Below is a small trained network, with its code and all its weights. Each question gives an input and a class and asks what happens when units are switched off, that is, made to give their printed mean instead of their output.

import numpy as np


def w(rows, s, z=0):
    codes = np.array(rows[::2]) - 128.0
    scale = np.full(codes.shape[1], s)
    scale[-1] = z or s
    return codes * scale


def norm(h):
    return h / np.sqrt((h * h).mean(-1, keepdims=True) + 1e-5)


def f(y):
    return y / 2 * (1 + np.tanh(0.7978845608 * (y + 0.044715 * y**3)))


def log_softmax(a):
    a = a - a.max(-1, keepdims=True)
    return a - np.log(np.exp(a).sum(-1, keepdims=True))


def net(x, mask):
    res = np.array(x, float).reshape(1, 8) / 4 @ E
    u = 0
    for l in range(2):
        y = f(norm(res) @ A[l][:, :-1].T + A[l][:, -1])
        res = res + np.where(mask[u : u + 9], y, B[l][:, -1]) @ B[l][:, :-1]
        u += 9
    return log_softmax(norm(res)[-1] @ U[:, :-1].T + U[:, -1])


A, B = {}, {}
E = w([
[139,146,81,84,223,177,74,97,194,200,104,188],'x0',
[204,40,189,26,126,84,109,112,250,92,84,21],'x1',
[72,131,251,81,91,170,115,2,128,90,180,191],'x2',
[136,51,102,216,56,77,204,48,181,197,70,197],'x3',
[126,128,129,125,128,131,130,128,127,129,127,131],'x4',
[125,128,127,128,130,127,130,130,129,125,129,125],'x5',
[128,129,128,131,127,129,124,127,129,127,129,128],'x6',
[126,128,128,128,128,127,128,127,129,128,128,128],'x7',
],0.0016)
A[0] = w([
[131,93,110,193,98,59,160,58,166,182,103,164,41],'0.n1',
[153,41,163,93,138,121,99,135,196,90,82,85,5],'0.n2',
[139,67,173,91,134,118,116,121,227,79,90,56,61],'0.n3',
[146,115,174,162,3,81,176,172,59,58,147,73,59],'0.n4',
[141,121,171,144,13,75,198,171,62,58,158,73,49],'0.n5',
[136,109,116,190,85,90,157,78,166,151,97,145,21],'0.n6',
[132,196,148,62,190,136,57,163,76,86,172,61,70],'0.n7',
[161,143,85,75,192,215,77,123,222,210,115,199,60],'0.n8',
[174,163,71,37,205,165,73,88,193,215,95,221,60],'0.n9',
],0.0025,0.0014)
B[0] = w([
[155,85,168,114,122,210,161,195,137,84,113,155,182],'0.n1',
[152,159,130,116,124,94,170,116,59,158,169,138,166],'0.n2',
[155,186,117,85,130,95,164,112,44,185,144,149,206],'0.n3',
[76,93,136,173,251,113,98,86,149,125,103,109,185],'0.n4',
[76,99,130,179,250,136,92,87,145,131,98,97,180],'0.n5',
[145,97,156,105,147,174,157,165,156,108,145,147,141],'0.n6',
[150,49,148,111,114,197,215,198,184,95,106,199,234],'0.n7',
[66,87,176,200,167,65,138,111,92,65,129,56,235],'0.n8',
[67,67,185,211,172,96,154,116,97,53,116,44,255],'0.n9',
],0.0031,0.0016)
A[1] = w([
[132,181,150,51,175,191,51,229,88,52,177,95,125],'1.n1',
[56,121,225,67,69,147,138,19,105,60,180,189,145],'1.n2',
[137,63,121,202,69,93,172,70,164,192,86,174,90],'1.n3',
[153,112,32,175,149,54,169,252,104,134,98,65,116],'1.n4',
[192,88,173,25,131,72,134,110,208,137,82,55,172],'1.n5',
[173,25,145,199,56,125,188,104,192,148,78,181,69],'1.n6',
[46,205,67,221,155,219,105,151,57,157,123,244,153],'1.n7',
[161,129,19,148,123,78,150,227,127,153,92,86,2],'1.n8',
[172,107,123,29,149,113,88,94,239,134,75,83,68],'1.n9',
],0.0024,0.00092)
B[1] = w([
[82,53,110,156,96,148,239,145,182,134,66,216,207],'1.n1',
[197,178,11,182,108,152,20,185,204,199,65,79,248],'1.n2',
[98,169,138,61,182,172,132,224,118,53,156,101,176],'1.n3',
[121,163,165,107,90,186,39,43,180,134,146,167,228],'1.n4',
[100,179,84,171,95,107,161,136,28,149,194,197,218],'1.n5',
[79,131,127,55,152,178,148,200,119,82,136,159,186],'1.n6',
[212,99,173,24,106,3,185,88,81,133,167,64,251],'1.n7',
[129,169,167,128,72,175,55,66,170,148,122,128,166],'1.n8',
[113,137,134,168,115,80,156,101,36,120,170,131,152],'1.n9',
],0.0031,0.0024)
U = w([
[183,155,133,67,89,19,198,96,15,170,183,128,254],'0',
[96,78,137,90,124,221,215,224,177,76,101,194,162],'1',
[57,87,161,224,228,95,100,82,123,93,110,54,21],'2',
[173,194,99,141,57,180,1,104,209,186,103,119,55],'3',
],0.0059,0.00047)

Each question gives the input, the list of numbers given to net, and the class t.
The units are the neurons (one row each of A and B). Each row of codes is followed by its name. A weight is (code - 128) times the scale printed after its matrix; where a second scale follows, it is the last column's (A, B and U).
mask holds one flag per neuron, layer by layer. A switched-off neuron (its flag False) gives its mean, the last column of its row in B, instead of its output. The means were averaged over made-up inputs and are rounded, as every weight is.
A unit's drop is (log p(t) with every unit on - log p(t) with that unit switched off) / (log p(t) with every unit on - log p(t) with every unit switched off).
The circuit of an input: a set's keep is (log p(t) with only the set's units on - log p(t) with every unit switched off) / (log p(t) with every unit on - log p(t) with every unit switched off). Starting from the 12 units with the biggest drops (on a tie, the unit counted first), units are removed one at a time, each time the one whose removal leaves the highest keep (on an exact tie, the one counted first), for as long as the keep stays at least 0.8.
circuit, biggest first: the units of the circuit, biggest drop first
k most important neurons: the k neurons with the biggest drops, biggest first
top k neurons in layer l: the k neurons of layer l with the biggest drops, biggest first
input [3,-8,0,3,8,0,0,5], class 0: circuit, biggest first : 1.n7
input [8,6,6,6,8,0,4,-2], class 2: circuit, biggest first : 0.n9, 0.n8
input [-4,-3,-1,-3,6,0,-3,-5], class 2: 3 most important neurons : 0.n4, 0.n5, 0.n3
input [-1,-3,-4,3,-3,5,-2,0], class 3: 2 most important neurons : 0.n7, 1.n4
input [0,-4,-5,4,2,-8,-2,4], class 3: top 3 neurons in layer 1 : 1.n4, 1.n8, 1.n1
input [-3,3,-6,6,7,0,-8,-4], class 1: 4 most important neurons : 1.n6, 1.n2, 0.n1, 1.n3
input [3,5,-6,-6,2,-4,7,-7], class 1: 3 most important neurons : 0.n7, 1.n1, 1.n7
input [-5,-4,5,-4,0,5,-1,5], class 2: circuit, biggest first : 0.n5, 0.n4
input [-8,-1,0,-6,-3,3,-1,-3], class 2: top 2 neurons in layer 1 : 1.n6, 1.n3
input [-6,-4,-7,3,8,1,4,6], class 3: 2 most important neurons : 1.n4, 0.n9
input [-8,4,1,0,2,-3,1,-8], class 2: 3 most important neurons : 0.n5, 0.n4, 1.n7
input [-6,0,8,8,-7,-3,3,-3], class 1: 4 most important neurons : 1.n6, 1.n3, 0.n1, 1.n4
input [-1,-5,-7,7,2,5,2,8], class 1: circuit, biggest first : 0.n1, 1.n6
input [2,-8,5,-7,-2,-3,-4,-8], class 0: 3 most important neurons : 1.n7, 0.n1, 1.n6
input [2,-1,-5,-8,-1,-1,8,8], class 1: circuit, biggest first : 1.n1
input [7,5,-5,0,6,5,2,2], class 2: 3 most important neurons : 0.n9, 0.n8, 1.n7
input [2,7,-6,3,6,7,-2,0], class 0: 2 most important neurons : 1.n2, 1.n5
input [-7,-7,8,7,6,-5,4,4], class 3: top 3 neurons in layer 0 : 0.n7, 0.n9, 0.n8
input [1,-6,-7,2,6,1,-7,4], class 3: top 3 neurons in layer 1 : 1.n4, 1.n8, 1.n5
input [-5,-1,-1,-7,0,-8,-3,8], class 1: 2 most important neurons : 0.n7, 1.n1
input [-7,5,0,0,5,6,-4,7], class 2: circuit, biggest first : 0.n5
input [1,5,-4,-7,6,6,6,-2], class 1: top 2 neurons in layer 1 : 1.n1, 1.n7
